Each row is followed by its class number.
[ -44  182  -75  291 -142  230 -298  209   98 -271  -84  289  174  462
  523    7 -221   90  115   77  138  433  240 -184 -163   -7 -306  -38
   30  258  124 -199  348  -43  289 -180   29 -161  563] : 8
[ 138  249  145  319  -34   49 -191  150   -5   10   41  160   94  158
  -65  -21 -159  150  486 -128  -90  -10  269  -93 -191  -50  -28  -50
    9 -462 -149 -493 -126 -203  -40  -58  -73  474  238] : 4
[-204  103  146   30  -53  -60  180  -73 -317   29 -163 -285 -106  159
 -385 -115   55  184  -99  240 -298  -83  -35  497 -306   10  110  181
   79 -441 -155  253 -101  -31 -118   54 -142  100 -228] : 8
[-239   40  227   24   47  -58 -129 -796 -282 -292  167  -84   82  405
  125  124   62   50  -84  162 -125  151    5   -3   42  256  146 -169
  271  326  251  410  331  258    7  404   39 -545  762] : 0
[ 172   -9  -46  -69    4   73   35 -208 -124  224   90  211   22 -202
  167  104  -75   39   16   -8  -42 -329 -341 -113   49   91  189  -35
 -128 -209 -229  173 -115  256 -298  184   58    6  362] : 7
[ 368 -272 -192  219 -278  -16 -135  166  -87  139 -472  186  -38 -250
  236   90  -62   17  249  -23  380 -134   63   16  -19 -154  157  322
  109 -343 -140   67  336 -324  349 -332 -182  244  337] : 5
[ 266   12 -221  256   98  -16  183 -461  -70   -6  217  159 -113  158
  109  411   97   19   50 -257 -494 -340  -82 -182  317 -248   59 -556
  -18   30  -92  243  158  433 -298  116   26  109  123] : 4
[ 433 -310 -153  360 -134  -86 -261  610  244  278 -356   60  190  -30
  221  -49  271 -151  215 -182   10  158  280 -111  -32  -94 -155  -23
 -101   33 -153 -135 -250    3   -1   45   14  440 -134] : 9
[ 133  135 -109   50  185  -95  193 -561  -18  129  238  463 -172 -220
   54  272  -76 -248   68  -39 -221 -224  -88 -339  199  367  301  -63
  110 -560  -69   12  605   94   17  184   40  -89  526] : 7
[-188  418  -65   55   80  -49  -53  -77  129 -130  262 -444   40  255
  252 -166   30 -194  -69 -164 -546 -371  254  308  173   48 -193  -89
 -311    5 -104   27  -67  597  -80  361 -115 -370  162] : 9
[ 228   99  127  230 -127  202   91  -92 -130  -10 -270  223   45   38
   71 -249 -123 -106  180   23  248   97  283    7 -104   73  -40   98
  108 -144 -222 -236 -152 -260   92 -139 -304  327  189] : 2
[   8 -257  314   41  -92 -265  -52  420 -290 -226  -30 -271  272  105
 -395 -343   72 -365 -399   -5  480  379  441   32 -328 -300 -223  -69
  -37  757   85 -343   31 -180   97  189  -52  394 -594] : 4
[-198  489    1  -49 -233   41  314 -555  143   76  -91  182 -199  141
  554  229 -348 -146    2  -78  -89 -332 -510 -343  239 -113  239  -11
 -106 -411 -236  244  395   67  -93  183 -414   38  705] : 2
[  93  151    8 -102   45   46  143 -358 -126  283  197  180   55 -131
   71  198   49 -157  -79   18  -26 -500  -40 -110  109  -39  484  120
  -82 -466 -131  158 -241  312 -196  160  -39   42  265] : 9
[-108 -275  -68 -179 -170  333 -128 -556   74  -44 -193  543 -211 -158
  337  -53 -239 -188  327  -64  539   42 -185 -407  194  173  341  201
  -66 -167 -170  -65  152 -216   84  303 -218 -101  333] : 1
[  43  477   62  342  307 -155   22 -562 -101  -38  248  213  -76  550
  183  184 -357 -378  311  163 -523  -68  351 -353  127 -211   35 -244
   39 -620  -60  -24   81  141 -111  504  126  102  796] : 2
[ -59   -2 -184  221   35  -94 -180   -2  -62  322   39   43  134    9
 -127   79   38  -16 -198 -194   -3 -165   31 -128  -91  172 -180  104
  -34  310   53 -466  293 -127  134  -18 -179  -95 -632] : 7
[-289   54  179 -221   64  290   70 -164  -50 -200  108   39  121  -63
   61  190  -39  143   53   57  -68 -160  -51  -60  -17   79  112 -216
  -10 -229   46   93 -200  328 -107  126   15 -207  392] : 1
[ 296  -57  296  233  247  414   69 -137 -112   17  579  451  -91  -14
 -304   81  354 -207 -204   39 -321   38   41  -53  259  178 -295 -617
 -272  236  355 -252   79  534 -375  166  190 -442 -137] : 3
[ 170   75 -148 -133   48  -83   11 -164 -105 -217  272 -151   34  -60
   16 -205  -61 -175  182 -277   49 -192 -209  143   17  398 -156   47
   43  -82 -129 -424  257 -245   44 -211 -120  -14   37] : 9
[ 255 -296 -248    3  -10 -112  -73 -275   12 -133   -5  484 -306 -131
    3 -158  194  100   34 -207  494 -159  271 -461  -33 -157  237  417
  311  224 -303  112 -201 -394  -31   48   15  567 -899] : 0
[ 704 -214  -19 -211  -31  -48   49   58   93   74  -32   86 -305 -179
 -149  306   34  100  132  -73  151  470  187  -66  327 -455 -145  -98
  -19  129   -8  166  407 -353  156  127  166  629  116] : 3
[ 167  186  185  -62 -300 -220  269  300  186  242  265  354   32  -42
 -158  199  345  -50 -329  142  143 -116  -12  234 -148   14   80 -169
  -38 -217  143  -17  111  123  -85 -118  106  258  -65] : 3
[ 118 -192  259 -224 -258  461  143 -389 -232 -135  -83  434    7  133
 -513  213 -252   33  -20  260  388  333  184  -87  -12   89 -145 -372
  127 -131  153 -224  -39 -128  261   67 -263   54  280] : 1
[ 173 -188  144 -213  347  232  149  -71 -254  -74  -44  271 -307 -266
  158    4 -101  -68  167   28  518 -112 -123  187  171  217  310  499
   11 -355  -39  215   23   26  -43 -106 -135   53  186] : 8
[ 207 -149  -84   26  178   72 -314 -392    1   86  163 -157 -132 -110
  122  307 -116 -298  152  -77  124  180  117 -448  286  120 -126   19
  -51 -196 -176   26  139   13   61  405  200  169  436] : 0
[ -79 -114  -70 -126   45  315   68  -83  337  263  137  600 -101   23
  -35  298  183 -194   14  136  100 -617  -60  -84  240 -136  365  183
 -164 -365   87   38 -362   66  -59 -154  106  -54   61] : 3
[-265  298  157    4  102  -54  -44 -122   97   40   12 -454   98 -112
   16 -186  -10  -28  395  -13 -170  230  152   82  -71 -212 -217  194
 -178 -145 -185  -38 -266  -54  113  177 -179  235  231] : 9
[-108   60   22 -233  255  245  146 -136  -81 -374 -110 -311  -33 -299
  -25   12 -167  -88 -184  -26   25   13  510 -299  -34  -36  336  113
  129 -175   21  137  -74 -391  118   55 -148   73 -447] : 5
[  35   41   32  -95   93   98   17  -64   41   52   22 -102   76 -211
   -6  -18  118 -215   93   68    2 -120  -15  -65   62   -7    6   41
   13 -298 -116 -181  -95  104   78  127  -32 -125  273] : 5
[ 510  332  280 -394 -304   38  244 -135  -58  432  288   20 -118  -27
  -42  335   23 -182 -443  229  452  113  -32 -107  250 -462   38 -159
   -6  110  141  383  406  158    0  -84  119  611  663] : 1
[ 182 -272  -41  365  -42   26   20 -233   17 -152 -431  -53   67  -60
   90 -141   30  217  217  -40  -21  532  481 -194  -37 -363 -500   13
  150  607 -175  -46  203 -263 -108   35  -94  301 -105] : 9
[ 160 -127  245  -38 -350 -533  159  538 -173   49  143   94  364  114
 -146  310  -34 -368 -105  447  157  156   59  722 -259  -11 -148  286
   60   33   81  358  290 -123   40  -83 -280  587  459] : 7
[  73  363    7  -15  -41 -104  210 -554  -67   88  194  -68 -141  224
   38  287  -48 -131 -110    8 -611  -72 -259 -333  117 -104    3 -354
   -2 -388  -41  179  212  146 -207  196  -40  190  198] : 1
[ 325  -94 -141  432  278 -149 -140   10   85 -115  185   94   24  -69
  161 -112  389 -306  241 -198 -607  165  161 -366  121   41 -301   18
 -143  -97 -151 -331 -375  218 -197   -4   12  212 -470] : 8
[-292   99  -10  205 -188 -241 -132 -555 -240 -211  -47 -257  194  398
  -88  -68  -47  537  -55  -58 -360  -24   92   43 -294  108  116 -157
  111  151 -149  264 -108  185 -262  376  -42 -386  -73] : 8
[-111   57 -113 -192  -23   42  -10 -411  -64 -132  186  -11   47  -52
   58  102  -49 -103  -20   37 -164 -145  -21  -43   60  -40  169   29
   95    4 -122   78  -28   49   75  346   51 -243  282] : 9
[ -54  -27  -60   95  -37   67  -59 -131  -76  -49  -74   84   16  421
  304  -82 -225 -248 -266   23  121  242   56 -240  172  113 -171 -476
 -255  224  177 -298   69  262 -119  400 -147 -102   68] : 7
[  49 -347 -144  155  214  201 -192  383  -33  126 -160  202 -152   65
  254 -439  356 -349    8   49  324 -178  144 -478  355 -237  -46  351
  -17  -12 -149 -266 -221 -240  -48 -143   76  152 -744] : 1
[  14 -175  136 -512   18   84   -1 -159  -50 -135  349 -434    4 -418
 -342  397   24 -188  -22 -214  249   37 -142 -152   71  246  294 -295
  -65 -325  -19  144   33  -51    8   54   81  360   32] : 5
[ -85 -163  -57 -127  138  224 -300 -154   94 -400  178  560 -126  265
   65  171   88  215  283  138  -52   82   57 -248 -149  194  107   -9
  145 -125  -61   -5  157   89   95  122   52  -44   26] : 3
[ 122 -147   12  -28  177   56 -171  201   54   30  -12  -32   -7 -249
  335  -85  362 -280    0    1  187 -368    1 -506  233  135  351   65
  121 -426 -168  -89  107 -144   -2 -222  338  303  401] : 6
[ -94   25  -18    2   84   -1 -124 -317 -277   90  204  -83   92 -453
  117   36   36  -29  227 -159  -58 -462   -7   80  -11  122  169  140
   87 -122 -269   18  -44  131   -9  198    1 -103  114] : 5
[  16  -55  152 -171  241   21   24 -202  -86 -148   33  339   -6  226
   -4 -189   40   19  137  106  -98 -140  -12  -63  111  239 -250   39
  107  -34   76 -225 -242 -109   10  173 -111 -179  -32] : 5
[   3   38   24  -64   14 -106  239 -107 -246 -131 -159   27  -47  273
  187 -182 -207  -84  -26  147  497  154  260  431  -35  124 -267  263
   75   78  146  240  275 -130  169   71 -452  176  169] : 0
[ -86 -144 -277  632  -79   14  -36   95  254 -460 -167  221  246  156
  174  157  -94 -290  415 -146  -15  476  387 -349 -233  -28 -259  -76
  363   32  159  -41  267 -193  223   23 -288   19  246] : 4
[  48  404  217  -46 -111  118  254  -38    2 -172  188  143  130  111
   68   11   80 -171    9  117  133 -262  153  -73 -201   64 -166 -100
  -45 -690  -83   72 -471  268   64  -26 -321  201  205] : 0
[-205  223  138  149  168   68   44 -174  -97  -63  -64  387 -112  193
  487   55 -190  245  332 -272   91  142 -104 -430  127  394  -45   66
   78 -343 -171 -110  467 -320  134 -126 -115  273  289] : 4
[-119  -28  202 -122  116  186   71   36 -137  -61   56  517  190  221
   97  -91  149   91  -72  159  214 -145 -136   14 -159  368  162  -16
   -1 -216  238 -189 -312   74  -61   -4  -66 -270   98] : 9
[ 191 -280 -177   91  454   67 -175  233  124 -262  357  302 -182 -333
  -71  -97  322 -545  704   62 -348 -184  119  284  131  142  -85  535
   56 -551 -113   43 -205  108  227  -73  168 -116  189] : 8
[  53 -275   81   74 -205  157   91  481  295 -237   32  -40  235 -435
  -92   44  180 -281  -26 -165  -21   85 -105   71 -148  153   91 -534
 -284  -52  116 -169 -207  141 -267  189   47 -219    4] : 0
[ 367 -166 -114  267  -67  244 -140 -307 -218  -10  -54  201  -33 -103
  139   39  -71 -194 -186  -67 -209   24 -203 -349  181  -50 -167  217
  -52  113   -6 -183 -141   48  -62  334 -116 -191  294] : 6
[-104   58 -186  309 -590 -255  -26 -494 -156  174  313  190  161  -17
  194  475 -349 -277   80 -133  -53 -483 -111  368  181   83  128  143
  -45  182  -47  354  321  102   43 -161 -369 -284  293] : 6
[ 295  142  276  -79 -131   83  157   96  104  407  254  390  -62 -365
 -326  227  282 -102   39  127   10 -258  107  319  -91 -250  -61  369
  -74 -229  153  101  -55 -115   68 -145   72  374  113] : 0
[-262  119  258  269   -5  -28 -135 -189 -268  -61   90  183  129  252
  180  -55 -166  220 -268 -145 -116   53  172 -131 -147  317   77 -181
 -104  383  257  -65 -205  327 -336  250  -99 -380 -486] : 1
[ -19  212 -120 -154   54  305   46 -322  -46  189   -3   63  -15   49
  148   83  152  143 -274   61  -60 -442   12 -376  168  -80  260  -35
    2 -346  -18 -153  -81  294  -52  -78   14 -289 -121] : 3
[ 264  -13  150 -174  327   -8   36 -381 -202  547   78  405 -180  195
   31   16  -61   71  205  228  162 -110 -167  139  189  139 -181  262
  -58  119 -134  145 -245  155 -213  -10 -177  412    2] : 6
[  80  -36    6   -1  -40 -145 -117  112 -170 -180  141  -76  102  126
   61   -2  -25  -73  125   72   34  158   20  233   61   29 -338  -33
   91   82   84   -7 -230  197  129  244 -153  -86  185] : 2
[ -93  -53   25  -59   71  194   31 -239 -329 -217   65  101   86 -175
  177  112 -141  -23 -122   60   42 -124 -120 -174   33  289   81   77
  182  -36   75  113  175  183   60  -31 -146 -403  248] : 0
[-199 -127  -29 -114  177  334 -312 -141 -206 -147 -207 -422 -184 -277
  336 -268  -20  286  284 -113  227  -54  -52   27    2   55   35  260
   33   -6 -280  149   13   27   20  105   74 -127   70] : 4
[ 147  -30  -94  -35  131  173  -46   41 -169   -9   15  -60   51 -111
    3  -60  129  126 -206  -69   79 -212   49 -215   42  134   25  -67
  153  -90   89 -141  -20  277  -81    3   66 -250  -93] : 2
[  83   97 -241  101    2  371  -22 -140 -202   40 -205  166 -186 -177
  337 -109 -274  273  -99  -90  270 -121   78 -255  -61  -34   59  256
   -9   61 -232  108  438  113   29 -206 -220  103  -11] : 6
[  12  272 -164  248 -293   31  -89 -254  123  110  -48  -18   49   38
  -83 -190  167   91  500 -226   45 -382  -11  248 -382  214  297  -25
   15 -895 -214  -91 -224 -152   93  162  -93 -226  214] : 6
[-171  191  240  -66  170  234  -21 -265 -218   -1   28 -304   99 -102
   98 -122   11  -16  -84  -61  124 -199   66 -247   87  -62  285   51
    1  -30 -127  -26 -140  133 -116  131  -26  -98  235] : 1
[  90 -309 -203 -328 -481  203 -136 -109   17 -175 -374 -238  140   57
  139 -154 -183  -50  -21   46  387  243  -15   74  -54 -317 -139 -385
  -41  438 -135    5 -239   88  161  447   55  -61  499] : 6
[-430  223  213  197  472   44 -124  198  196 -577 -309 -238  -58   65
  592  -95 -269  -28  311  -77  152  306  554 -349  -18  173   46  293
  157 -389   36 -404  269  -28  211 -213  -10  -70  356] : 9
[ -56   81  437 -340   37   71   58 -606 -216  260  205  341  -40  137
 -433   34 -171   42  354  217  499 -308 -224  247 -176  249  219  118
   91 -228 -115  247 -103 -151  -60  179 -239  224  509] : 2
[ 275  230  -39 -178  395   51  172   -1   21 -106  106  206 -125  259
  246 -137  135    5  207   82 -194 -211  254   71  369 -425  183   66
   88  350  -88  -17  225  -99   15 -390 -206  293 -171] : 5
[ 635 -198  -70  207   53   40   79   95  172   21  -76  634 -197  -22
  -25   33  380   43  -31 -134 -306 -326  138 -340   84 -415  351 -246
   59  478   23  -95   91 -254 -255 -704   78  695 -664] : 8
[-220 -130 -123  -87  309   89  -91  578   46 -213 -110 -183 -190 -274
   68 -347  -42  -29  168   62  129  -56   32 -150  -27  108  189  171
   49 -207 -182  -63   50 -200   -7 -372 -161  477 -441] : 6
[-272  200  317 -177   56  156   -8 -206 -140 -334  147 -180  155  195
  -69  214  -19   77 -364  184  -49  127  -84 -243 -113  -53  168 -275
  221  272  161  -95 -104  -94  103  -28  116 -369   14] : 5
[-235 -114   14   87 -115  201 -116  409  259 -146  -34  174  146  380
  144  100   95   27  217  277   14  357  -29  -56   10 -230 -237 -433
  -10  227 -134 -132 -563  -37   26  -94    5   97 -200] : 9
[ -11  224  162   74  -13   19  -83  162  223  234  301  -91 -152 -338
 -117  278  176 -125  170  -45 -192   26  -29   25 -120 -430  277  -39
 -117   11 -181  186   71 -108  -85   83  180  590  -62] : 3
[ 489 -167  -21   10   84  132   23  339  101  -25    7  380   -3   45
  -18  205   91  -82  407  147   82   12  155  190  114 -118  118   31
   66 -266 -105  -19 -128 -129  -70 -102 -240  509  179] : 2
[ 496 -265 -283  310 -334 -146  -82 -365 -300  126 -410    3    7 -344
  208   44 -389  289  -77 -550  489   82  -52 -335   60  135  179  -62
  -46  126  -35 -231  549 -210  -22 -100  -88  -17  170] : 8
[ 367 -148   83  -57  -25  218  282 -267 -390  238  -20  516  102  243
 -180  206 -190 -111 -346  154  516  127  243 -220  185   74  -82  -26
  214  202  217   82  137   93  -40   -9 -322  205   43] : 5
[ 303  -22  -84   31   66   51  -30    7 -359   35   61  331 -130  431
   -7  114 -163 -104 -214  130  -91  201   99   37  155 -103 -396  234
  292  639  234   67  747  -69  353 -308 -130    2 -135] : 9
[  95  -16   46  381 -251   29 -157   13  154  187 -139 -126 -143 -423
 -184  -69 -154 -305  341  -20    7 -318  -36  254 -134 -223  -10  585
  -24 -267 -297  -67 -141 -325  125 -457   98  165  351] : 3
[  97   21   87 -131   82  164  199    7   -6 -140   27  218  -54  -55
  -43  -56  217  126 -207   96  -67 -240   95  -40    4  -65  157 -194
   -6   13    4   32  -37   86  -74 -127   26   52  -95] : 6
[-176 -243  -64  173  188   74   56  -22 -319 -290 -335  214  -65  209
  265 -139 -296  163 -202  105  371  332  -18 -135   38  390   10  170
  166  207   17  -34  225  -93   28   72 -346 -437 -288] : 6
[ 241 -124 -272  -10  580  463   24   56  -71 -233 -218  361 -275 -148
  456 -336  -91  125  288 -238  -86  -73  -48 -519  193  106   16  284
  -83 -330  -99 -160  -78  266 -157 -132  -59  -59 -152] : 0
